Here is a tiny trained network, its code and every weight. The questions are about switching its units off for an input and a class, where a switched-off unit gives its printed mean instead of its output.

import numpy as np


def w(rows, s, z=0):
    codes = np.array(rows[::2]) - 128.0
    scale = np.full(codes.shape[1], s)
    scale[-1] = z or s
    return codes * scale


def f(y):
    return y / 2 * (1 + np.tanh(0.7978845608 * (y + 0.044715 * y**3)))


def log_softmax(a):
    a = a - a.max(-1, keepdims=True)
    return a - np.log(np.exp(a).sum(-1, keepdims=True))


def net(x, mask):
    res = np.array(x, float).reshape(1, 5) / 4 @ E
    y = f(res @ A[0][:, :-1].T + A[0][:, -1])
    res = res + np.where(mask, y, B[0][:, -1]) @ B[0][:, :-1]
    return log_softmax(res[-1] @ U[:, :-1].T + U[:, -1])


A, B = {}, {}
E = w([
[44,53,105,119,200],'x0',
[119,161,246,59,125],'x1',
[245,43,143,58,140],'x2',
[166,208,143,166,239],'x3',
[73,178,31,39,125],'x4',
],0.011)
A[0] = w([
[112,75,107,176,107,213],'n0',
[150,135,141,10,129,156],'n1',
[178,232,99,109,142,187],'n2',
[101,51,119,152,115,120],'n3',
[230,139,169,85,194,110],'n4',
[174,93,138,168,85,114],'n5',
[84,143,91,120,216,106],'n6',
[156,159,98,147,101,160],'n7',
[166,94,87,179,81,91],'n8',
[36,156,73,156,28,129],'n9',
[134,216,129,188,117,174],'n10',
[105,96,61,97,190,152],'n11',
[98,68,135,136,117,71],'n12',
[24,110,93,143,175,92],'n13',
[91,156,127,171,72,163],'n14',
[176,203,61,143,80,8],'n15',
[126,130,99,63,117,250],'n16',
[131,157,181,160,84,133],'n17',
[47,185,124,128,157,148],'n18',
[196,43,108,118,96,155],'n19',
[107,90,147,104,69,34],'n20',
[134,135,32,126,188,218],'n21',
[144,156,232,150,92,85],'n22',
[110,61,82,113,88,229],'n23',
[189,168,130,121,91,54],'n24',
[66,85,89,191,190,3],'n25',
[85,73,155,39,92,115],'n26',
[121,75,141,147,118,41],'n27',
[89,171,116,57,85,157],'n28',
[118,76,157,102,163,249],'n29',
[162,89,139,134,238,236],'n30',
[179,248,63,110,123,134],'n31',
[150,74,108,150,135,127],'n32',
[191,149,144,120,88,193],'n33',
[164,86,57,150,76,109],'n34',
[131,144,65,151,215,136],'n35',
[149,50,148,54,116,74],'n36',
],0.013,0.0036)
B[0] = w([
[158,131,82,167,77,179],'n0',
[117,174,151,151,146,216],'n1',
[82,132,135,202,166,207],'n2',
[136,150,129,206,110,175],'n3',
[133,110,122,130,214,223],'n4',
[140,108,156,43,93,177],'n5',
[131,79,136,70,121,186],'n6',
[134,146,162,196,124,159],'n7',
[158,159,122,123,64,178],'n8',
[158,159,170,144,131,252],'n9',
[75,142,175,124,46,191],'n10',
[55,137,53,122,104,191],'n11',
[122,126,120,181,132,158],'n12',
[91,54,218,177,62,210],'n13',
[166,135,166,109,134,181],'n14',
[132,125,140,174,153,184],'n15',
[74,176,120,140,129,202],'n16',
[130,116,76,99,93,166],'n17',
[89,145,187,75,41,211],'n18',
[125,177,123,141,96,221],'n19',
[128,161,133,94,179,175],'n20',
[69,103,75,104,147,209],'n21',
[110,126,82,79,151,194],'n22',
[81,146,82,142,93,214],'n23',
[102,85,152,184,130,170],'n24',
[156,84,175,181,136,180],'n25',
[80,255,137,77,172,217],'n26',
[156,112,159,184,146,149],'n27',
[108,170,148,143,138,220],'n28',
[129,152,90,157,157,178],'n29',
[177,105,75,101,184,203],'n30',
[81,128,172,189,130,220],'n31',
[141,137,121,166,120,165],'n32',
[141,61,125,174,148,190],'n33',
[89,88,52,150,68,198],'n34',
[112,108,122,98,166,187],'n35',
[106,187,103,97,125,208],'n36',
],0.009,0.016)
U = w([
[155,79,189,68,64,139],'0',
[251,154,109,130,39,101],'1',
[128,196,80,67,121,112],'2',
[138,105,169,178,94,130],'3',
[164,191,174,81,178,147],'4',
[165,123,99,95,94,4],'5',
[160,56,14,107,167,138],'6',
[95,159,99,108,24,149],'7',
],0.012,0.014)

Each question gives the input, the list of numbers given to net, and the class t.
The units are the neurons (one row each of A and B). Each row of codes is followed by its name. A weight is (code - 128) times the scale printed after its matrix; where a second scale follows, it is the last column's (A, B and U).
mask holds one flag per neuron, in row order. A switched-off neuron (its flag False) gives its mean, the last column of its row in B, instead of its output. The means were averaged over made-up inputs and are rounded, as every weight is.
A unit's drop is (log p(t) with every unit on - log p(t) with that unit switched off) / (log p(t) with every unit on - log p(t) with every unit switched off).
The circuit of an input: a set's keep is (log p(t) with only the set's units on - log p(t) with every unit switched off) / (log p(t) with every unit on - log p(t) with every unit switched off). Starting from the 12 units with the biggest drops (on a tie, the unit counted first), units are removed one at a time, each time the one whose removal leaves the highest keep (on an exact tie, the one counted first), for as long as the keep stays at least 0.8.
units of the circuit, in order: the units of the circuit, biggest drop first
most important unit: the unit with the biggest drop
top k neurons: the k neurons with the biggest drops, biggest first
drop when u is switched off: that unit's drop, to one decimal
input [1,4,-1,-3,-8], class 0: units of the circuit, in order -> (n5; n2)
input [-3,0,0,4,-1], class 3: units of the circuit, in order -> (n26; n36)
input [7,-8,-6,-4,-2], class 3: units of the circuit, in order -> (n25)
input [2,3,2,-8,-3], class 2: units of the circuit, in order -> (n26; n13)
input [1,0,4,-3,4], class 2: units of the circuit, in order -> (n13; n26)
input [3,1,3,0,-3], class 4: top 2 neurons -> (n34; n21)
input [-1,2,2,-2,0], class 2: top 2 neurons -> (n9; n13)
input [1,-5,3,-1,-2], class 6: top 2 neurons -> (n18; n10)
input [3,6,7,-3,1], class 4: top 2 neurons -> (n34; n1)
input [8,5,-1,7,8], class 7: top 4 neurons -> (n11; n18; n13; n21)
input [6,-7,6,-7,-6], class 7: top 2 neurons -> (n23; n34)
input [8,6,8,0,3], class 2: top 2 neurons -> (n11; n36)
input [-1,-1,2,6,6], class 6: top 2 neurons -> (n26; n21)
input [-5,1,-1,2,-7], class 0: top 2 neurons -> (n10; n5)
input [6,-5,3,-1,-4], class 6: most important unit -> n30
input [-2,8,1,-6,-5], class 2: drop when n24 is switched off -> 0.0
input [7,8,-3,0,-3], class 0: drop when n19 is switched off -> 0.1
input [7,1,7,-6,-3], class 2: drop when n26 is switched off -> 0.2
input [-3,-8,-5,-7,0], class 1: drop when n14 is switched off -> 0.2
